Here is a tiny trained network, its code and every weight. The questions are about switching its units off for an input and a class, where a switched-off unit gives its printed mean instead of its output.

import numpy as np


def w(rows, s, z=0):
    codes = np.array(rows[::2]) - 128.0
    scale = np.full(codes.shape[1], s)
    scale[-1] = z or s
    return codes * scale


def norm(h):
    return h / np.sqrt((h * h).mean(-1, keepdims=True) + 1e-5)


def f(y):
    return np.maximum(y, 0)


def log_softmax(a):
    a = a - a.max(-1, keepdims=True)
    return a - np.log(np.exp(a).sum(-1, keepdims=True))


def net(x, mask):
    res = np.array(x, float).reshape(1, 7) / 4 @ E
    u = 0
    for l in range(3):
        y = f(norm(res) @ A[l][:, :-1].T + A[l][:, -1])
        res = res + np.where(mask[u : u + 4], y, B[l][:, -1]) @ B[l][:, :-1]
        u += 4
    return log_softmax(norm(res)[-1] @ U[:, :-1].T + U[:, -1])


A, B = {}, {}
E = w([
[124,139,108,148,131,136,137,134,129,123,96],'x0',
[124,253,81,50,116,59,122,67,98,146,63],'x1',
[223,199,53,103,47,140,44,177,137,170,100],'x2',
[125,115,124,96,132,146,135,129,151,109,124],'x3',
[125,119,105,123,142,135,132,133,138,134,120],'x4',
[60,62,126,90,165,90,84,166,50,94,69],'x5',
[126,125,131,128,128,117,115,114,124,140,150],'x6',
],0.0023)
A[0] = w([
[105,14,127,168,139,129,89,209,77,74,141,246],'L0N0',
[94,159,195,152,147,169,253,33,183,162,165,199],'L0N1',
[120,197,93,91,106,105,171,47,125,117,132,112],'L0N2',
[79,207,138,202,171,107,190,97,199,103,126,1],'L0N3',
],0.0026,0.0009)
B[0] = w([
[205,191,162,153,175,177,105,71,107,143,109,253],'L0N0',
[145,112,115,148,159,152,143,232,130,253,43,240],'L0N1',
[160,142,128,9,106,184,86,82,45,133,141,201],'L0N2',
[126,89,187,102,79,94,109,127,146,157,108,174],'L0N3',
],0.0037,0.0031)
A[1] = w([
[175,137,45,162,41,166,96,118,184,134,235,4],'L1N0',
[150,72,140,181,120,172,90,217,189,168,117,255],'L1N1',
[3,157,117,76,161,69,154,50,84,105,86,230],'L1N2',
[183,136,73,97,128,147,41,94,89,94,121,67],'L1N3',
],0.0033,0.00045)
B[1] = w([
[104,155,49,83,144,36,166,121,59,3,147,204],'L1N0',
[136,240,44,138,118,91,150,57,139,87,198,254],'L1N1',
[98,152,54,124,18,77,148,167,164,21,178,221],'L1N2',
[228,152,160,150,158,175,183,66,198,198,136,225],'L1N3',
],0.0042,0.0035)
A[2] = w([
[146,175,102,42,71,117,119,169,137,214,103,178],'L2N0',
[141,141,105,142,198,167,89,110,60,73,128,255],'L2N1',
[143,148,117,36,42,91,105,135,171,229,26,88],'L2N2',
[222,168,152,93,127,139,2,117,127,111,71,157],'L2N3',
],0.0033,0.00065)
B[2] = w([
[119,6,220,195,136,185,111,221,106,163,60,253],'L2N0',
[12,49,172,43,86,139,72,168,114,192,91,208],'L2N1',
[2,59,172,179,212,129,55,86,111,85,126,247],'L2N2',
[138,84,157,178,180,142,243,166,190,181,212,237],'L2N3',
],0.0035,0.0034)
U = w([
[208,157,138,172,143,165,160,125,174,192,146,200],'0',
[59,38,204,138,145,130,69,152,97,131,64,3],'1',
[112,175,65,111,52,52,125,131,125,2,154,177],'2',
],0.0067,0.00057)

Each question gives the input, the list of numbers given to net, and the class t.
The units are the neurons (one row each of A and B). Each row of codes is followed by its name. A weight is (code - 128) times the scale printed after its matrix; where a second scale follows, it is the last column's (A, B and U).
mask holds one flag per neuron, layer by layer. A switched-off neuron (its flag False) gives its mean, the last column of its row in B, instead of its output. The means were averaged over made-up inputs and are rounded, as every weight is.
A unit's drop is (log p(t) with every unit on - log p(t) with that unit switched off) / (log p(t) with every unit on - log p(t) with every unit switched off).
The circuit of an input: a set's keep is (log p(t) with only the set's units on - log p(t) with every unit switched off) / (log p(t) with every unit on - log p(t) with every unit switched off). Starting from all 12 units, units are removed one at a time, each time the one whose removal leaves the highest keep (on an exact tie, the one counted first), for as long as the keep stays at least 0.8.
units of the circuit, in order: the units of the circuit, biggest drop first
unit that matters most: the unit with the biggest drop
k most important neurons: the k neurons with the biggest drops, biggest first
k most important neurons of layer l: the k neurons of layer l with the biggest drops, biggest first
drop when u is switched off: that unit's drop, to one decimal
input [2,3,-4,3,6,4,4], class 2: units of the circuit, in order	(L1N2)
input [-7,-2,3,6,4,0,2], class 2: 3 most important neurons	(L1N0 L0N2 L0N1)
input [-8,-4,1,-2,7,-5,-5], class 2: 2 most important neurons	(L1N0 L1N1)
input [6,-2,3,-7,-4,-5,-7], class 2: units of the circuit, in order	(L1N0 L0N0)
input [-4,8,4,-6,-6,2,5], class 1: units of the circuit, in order	(L1N1 L2N0)
input [-5,6,1,-3,-1,3,-2], class 1: 3 most important neurons of layer 2	(L2N0 L2N2 L2N3)
input [2,8,5,3,-7,3,-6], class 1: 4 most important neurons	(L2N2 L1N1 L2N0 L0N0)
input [-1,-1,1,2,-2,8,1], class 0: 2 most important neurons	(L0N0 L2N3)
input [8,-4,7,-1,3,0,-7], class 2: units of the circuit, in order	(L1N0 L0N1)
input [-8,4,0,-2,5,4,-3], class 2: 4 most important neurons	(L1N2 L0N1 L0N0 L2N1)
input [-8,-8,8,-5,1,5,7], class 0: 2 most important neurons	(L0N0 L1N2)
input [8,-1,8,-8,-4,7,8], class 0: 3 most important neurons	(L1N3 L2N3 L0N1)
input [-6,-6,4,3,3,-1,-8], class 2: 2 most important neurons of layer 1	(L1N0 L1N1)
input [0,6,-5,-7,4,-2,-1], class 1: unit that matters most	L0N1
input [5,0,8,4,3,-8,-5], class 2: 3 most important neurons	(L1N0 L0N0 L0N1)
input [-5,-1,1,0,-2,-6,-8], class 2: 2 most important neurons of layer 1	(L1N1 L1N0)
input [-4,4,-4,3,-8,-1,4], class 1: drop when L0N1 is switched off	1.5
input [-7,5,8,-4,-3,6,7], class 1: drop when L2N2 is switched off	0.7
input [3,-2,1,-6,3,-5,-2], class 2: drop when L1N1 is switched off	0.4
input [4,4,-7,-6,-2,-3,-6], class 1: unit that matters most	L0N1
